Below is a small trained network, with its code and all its weights. Each question gives an input and a class and asks what happens when units are switched off, that is, made to give their printed mean instead of their output.

import numpy as np


def w(rows, s, z=0):
    codes = np.array(rows[::2]) - 128.0
    scale = np.full(codes.shape[1], s)
    scale[-1] = z or s
    return codes * scale


def f(y):
    return np.maximum(y, 0)


def log_softmax(a):
    a = a - a.max(-1, keepdims=True)
    return a - np.log(np.exp(a).sum(-1, keepdims=True))


def net(x, mask):
    res = np.array(x, float).reshape(1, 8) / 4 @ E
    y = f(res @ A[0][:, :-1].T + A[0][:, -1])
    res = res + np.where(mask, y, B[0][:, -1]) @ B[0][:, :-1]
    return log_softmax(res[-1] @ U[:, :-1].T + U[:, -1])


A, B = {}, {}
E = w([
[119,125,132],'x0',
[129,131,131],'x1',
[136,138,112],'x2',
[123,126,117],'x3',
[3,232,142],'x4',
[55,71,50],'x5',
[117,117,143],'x6',
[123,128,132],'x7',
],0.0067)
A[0] = w([
[179,32,119,38],'n1',
[214,229,237,96],'n2',
[61,187,136,20],'n3',
[130,129,128,113],'n4',
[216,2,139,25],'n5',
[65,188,141,23],'n6',
[52,28,36,254],'n7',
[95,202,160,187],'n8',
[104,151,159,227],'n9',
[187,92,92,58],'n10',
[198,80,130,34],'n11',
],0.0093,0.0062)
B[0] = w([
[49,190,29,159],'n1',
[162,171,175,197],'n2',
[76,137,2,154],'n3',
[133,124,153,128],'n4',
[43,161,50,179],'n5',
[72,142,14,153],'n6',
[210,170,248,254],'n7',
[196,131,14,212],'n8',
[148,38,116,209],'n9',
[70,163,93,148],'n10',
[70,135,77,149],'n11',
],0.0085,0.0083)
U = w([
[151,91,96,207],'0',
[12,163,57,2],'1',
[143,112,123,171],'2',
[136,177,164,120],'3',
[130,101,123,137],'4',
[147,66,109,113],'5',
[102,132,142,121],'6',
],0.012,0.0074)

Each question gives the input, the list of numbers given to net, and the class t.
The units are the neurons (one row each of A and B). Each row of codes is followed by its name. A weight is (code - 128) times the scale printed after its matrix; where a second scale follows, it is the last column's (A, B and U).
mask holds one flag per neuron, in row order. A switched-off neuron (its flag False) gives its mean, the last column of its row in B, instead of its output. The means were averaged over made-up inputs and are rounded, as every weight is.
A unit's drop is (log p(t) with every unit on - log p(t) with that unit switched off) / (log p(t) with every unit on - log p(t) with every unit switched off).
The circuit of an input: a set's keep is (log p(t) with only the set's units on - log p(t) with every unit switched off) / (log p(t) with every unit on - log p(t) with every unit switched off). Starting from all 11 units, units are removed one at a time, each time the one whose removal leaves the highest keep (on an exact tie, the one counted first), for as long as the keep stays at least 0.8.
circuit, biggest first: the units of the circuit, biggest drop first
k most important neurons: the k neurons with the biggest drops, biggest first
drop when u is switched off: that unit's drop, to one decimal
input [3,3,0,-7,8,-8,-8,7], class 1: most important neuron => [n7]
input [-8,-3,-3,-2,6,-6,-2,-3], class 0: 2 most important neurons => [n8, n7]
input [7,6,-4,2,7,-5,-1,-2], class 0: circuit, biggest first => [n8, n9]
input [-4,4,1,1,-5,6,2,6], class 3: circuit, biggest first => [n7, n9]
input [-5,-6,0,-6,-6,3,4,-8], class 1: circuit, biggest first => [n5, n1]
input [0,-1,1,-6,-1,7,0,7], class 3: circuit, biggest first => [n7, n8]
input [-3,0,7,-7,8,-7,-5,-8], class 1: 2 most important neurons => [n7, n6]
input [1,2,5,-2,6,8,5,7], class 3: 2 most important neurons => [n7, n5]
input [0,-1,-4,5,7,-4,-5,2], class 1: 3 most important neurons => [n7, n6, n3]
input [0,-8,2,4,-8,5,2,-4], class 1: 2 most important neurons => [n5, n1]
input [-6,3,-2,-4,-5,7,-7,0], class 3: 3 most important neurons => [n7, n9, n8]
input [-5,4,3,7,-5,8,8,4], class 3: 3 most important neurons => [n7, n9, n8]
input [5,-4,-2,4,7,-4,3,5], class 1: drop when n6 is switched off => 0.5
input [-2,0,5,-2,4,7,-2,0], class 3: circuit, biggest first => [n7]
input [5,1,2,1,2,7,5,1], class 3: drop when n7 is switched off => 0.7
input [1,-7,-7,4,-6,8,-8,-2], class 3: drop when n7 is switched off => 1.3
